Below is a small trained network, with its code and all its weights. Each question gives an input and a class and asks what happens when units are switched off, that is, made to give their printed mean instead of their output.

import numpy as np


def w(rows, s, z=0):
    codes = np.array(rows[::2]) - 128.0
    scale = np.full(codes.shape[1], s)
    scale[-1] = z or s
    return codes * scale


def f(y):
    return np.maximum(y, 0)


def log_softmax(a):
    a = a - a.max(-1, keepdims=True)
    return a - np.log(np.exp(a).sum(-1, keepdims=True))


def net(x, mask):
    res = np.array(x, float).reshape(1, 7) / 4 @ E
    y = f(res @ A[0][:, :-1].T + A[0][:, -1])
    res = res + np.where(mask, y, B[0][:, -1]) @ B[0][:, :-1]
    return log_softmax(res[-1] @ U[:, :-1].T + U[:, -1])


A, B = {}, {}
E = w([
[116,109,146,183,175,83,150,68,75,114,230],'x0',
[82,245,99,142,94,73,138,69,78,162,146],'x1',
[246,37,163,152,113,85,180,44,210,121,160],'x2',
[182,189,109,127,168,109,49,56,89,116,84],'x3',
[117,170,173,69,57,217,138,97,100,5,135],'x4',
[146,41,58,145,179,171,52,168,120,96,103],'x5',
[107,74,133,97,166,181,96,63,101,156,205],'x6',
],0.011)
A[0] = w([
[87,152,64,189,206,61,86,99,121,146,70,174],'N0',
[177,104,184,141,144,80,142,10,146,103,142,136],'N1',
[109,168,178,67,86,188,188,156,168,78,146,235],'N2',
[136,195,155,77,88,154,144,152,122,105,116,179],'N3',
[137,76,148,121,174,192,54,171,124,100,132,165],'N4',
[89,166,163,101,111,121,89,106,38,147,147,196],'N5',
[79,207,147,98,124,158,129,87,112,110,126,70],'N6',
[60,102,121,151,107,144,155,167,91,142,240,110],'N7',
[154,112,108,169,141,87,156,185,197,204,117,116],'N8',
[219,130,134,172,138,94,150,24,147,148,134,159],'N9',
[175,125,124,135,144,91,123,89,143,125,208,176],'N10',
[163,149,123,96,88,175,126,176,179,60,48,124],'N11',
[169,116,108,145,159,148,72,153,154,118,164,90],'N12',
[102,227,71,136,117,80,77,129,73,134,156,110],'N13',
[112,191,81,158,184,165,133,124,130,131,108,72],'N14',
[96,85,147,170,144,118,175,137,132,183,151,252],'N15',
[154,103,107,66,175,170,52,143,127,62,144,154],'N16',
],0.012,0.0033)
B[0] = w([
[181,188,24,86,102,95,116,150,112,192,135,243],'N0',
[238,133,106,147,122,59,227,154,41,2,193,243],'N1',
[102,143,197,194,98,185,85,79,179,39,119,249],'N2',
[103,168,221,222,157,124,21,94,114,140,122,212],'N3',
[152,37,82,156,178,254,200,135,159,158,129,210],'N4',
[60,220,160,57,216,216,137,169,60,131,153,214],'N5',
[150,172,209,114,155,199,88,130,93,82,120,204],'N6',
[10,103,41,107,168,102,134,78,183,55,95,210],'N7',
[131,104,188,18,92,84,113,216,199,181,172,230],'N8',
[201,98,147,146,158,32,143,158,36,103,223,247],'N9',
[141,173,129,111,119,86,185,139,126,100,170,207],'N10',
[190,76,149,214,27,110,94,108,140,138,78,243],'N11',
[183,116,135,77,123,137,158,142,146,160,130,169],'N12',
[105,236,51,112,105,103,53,76,76,184,95,241],'N13',
[117,119,82,136,122,137,116,106,115,169,98,178],'N14',
[76,96,123,125,167,77,128,109,210,99,164,209],'N15',
[251,82,79,121,182,209,166,151,93,140,43,202],'N16',
],0.0081,0.018)
U = w([
[2,89,79,118,169,133,190,100,184,60,155,231],'0',
[194,147,133,132,151,58,237,130,26,64,217,185],'1',
[190,41,90,118,176,244,180,171,115,143,103,126],'2',
[165,111,184,208,16,150,85,119,155,96,74,62],'3',
[80,210,240,128,178,237,109,95,69,85,124,9],'4',
[143,114,190,40,145,74,118,209,214,212,164,96],'5',
[122,222,47,97,142,131,97,119,24,216,105,174],'6',
],0.0086,0.0012)

Each question gives the input, the list of numbers given to net, and the class t.
The units are the neurons (one row each of A and B). Each row of codes is followed by its name. A weight is (code - 128) times the scale printed after its matrix; where a second scale follows, it is the last column's (A, B and U).
mask holds one flag per neuron, in row order. A switched-off neuron (its flag False) gives its mean, the last column of its row in B, instead of its output. The means were averaged over made-up inputs and are rounded, as every weight is.
A unit's drop is (log p(t) with every unit on - log p(t) with that unit switched off) / (log p(t) with every unit on - log p(t) with every unit switched off).
The circuit of an input: a set's keep is (log p(t) with only the set's units on - log p(t) with every unit switched off) / (log p(t) with every unit on - log p(t) with every unit switched off). Starting from the 12 units with the biggest drops (on a tie, the unit counted first), units are removed one at a time, each time the one whose removal leaves the highest keep (on an exact tie, the one counted first), for as long as the keep stays at least 0.8.
circuit, biggest first: the units of the circuit, biggest drop first
most important unit: the unit with the biggest drop
top k neurons: the k neurons with the biggest drops, biggest first
drop when u is switched off: that unit's drop, to one decimal
input [-1,-8,4,-2,6,-5,5], class 3: most important unit	N2
input [7,-4,-6,6,1,-5,4], class 6: top 2 neurons	(N2, N13)
input [-5,-8,-4,-8,2,-7,6], class 3: top 3 neurons	(N2, N5, N11)
input [-1,-8,-7,-3,-5,-2,0], class 5: top 3 neurons	(N8, N1, N15)
input [-1,-4,6,-5,2,3,-1], class 2: top 2 neurons	(N4, N3)
input [0,-6,-5,-8,2,1,0], class 0: top 2 neurons	(N7, N2)
input [-1,-5,-7,0,1,5,-8], class 2: top 2 neurons	(N4, N16)
input [-8,2,0,-2,2,-8,-2], class 3: top 2 neurons	(N11, N5)
input [-6,6,4,8,-7,1,7], class 1: top 2 neurons	(N9, N1)
input [6,-7,2,-8,-2,-5,-7], class 5: top 2 neurons	(N8, N4)
input [5,6,2,7,5,3,-8], class 6: top 2 neurons	(N13, N0)
input [-5,1,-2,-6,-6,1,3], class 5: drop when N8 is switched off	0.4
input [7,-4,3,-4,-6,7,-4], class 5: drop when N8 is switched off	0.3
input [8,-5,-2,-8,2,6,-2], class 0: circuit, biggest first	(N7)
input [-1,-1,-3,0,1,5,-8], class 3: drop when N11 is switched off	0.6
input [3,-3,-7,-2,-2,8,-8], class 2: drop when N4 is switched off	0.3
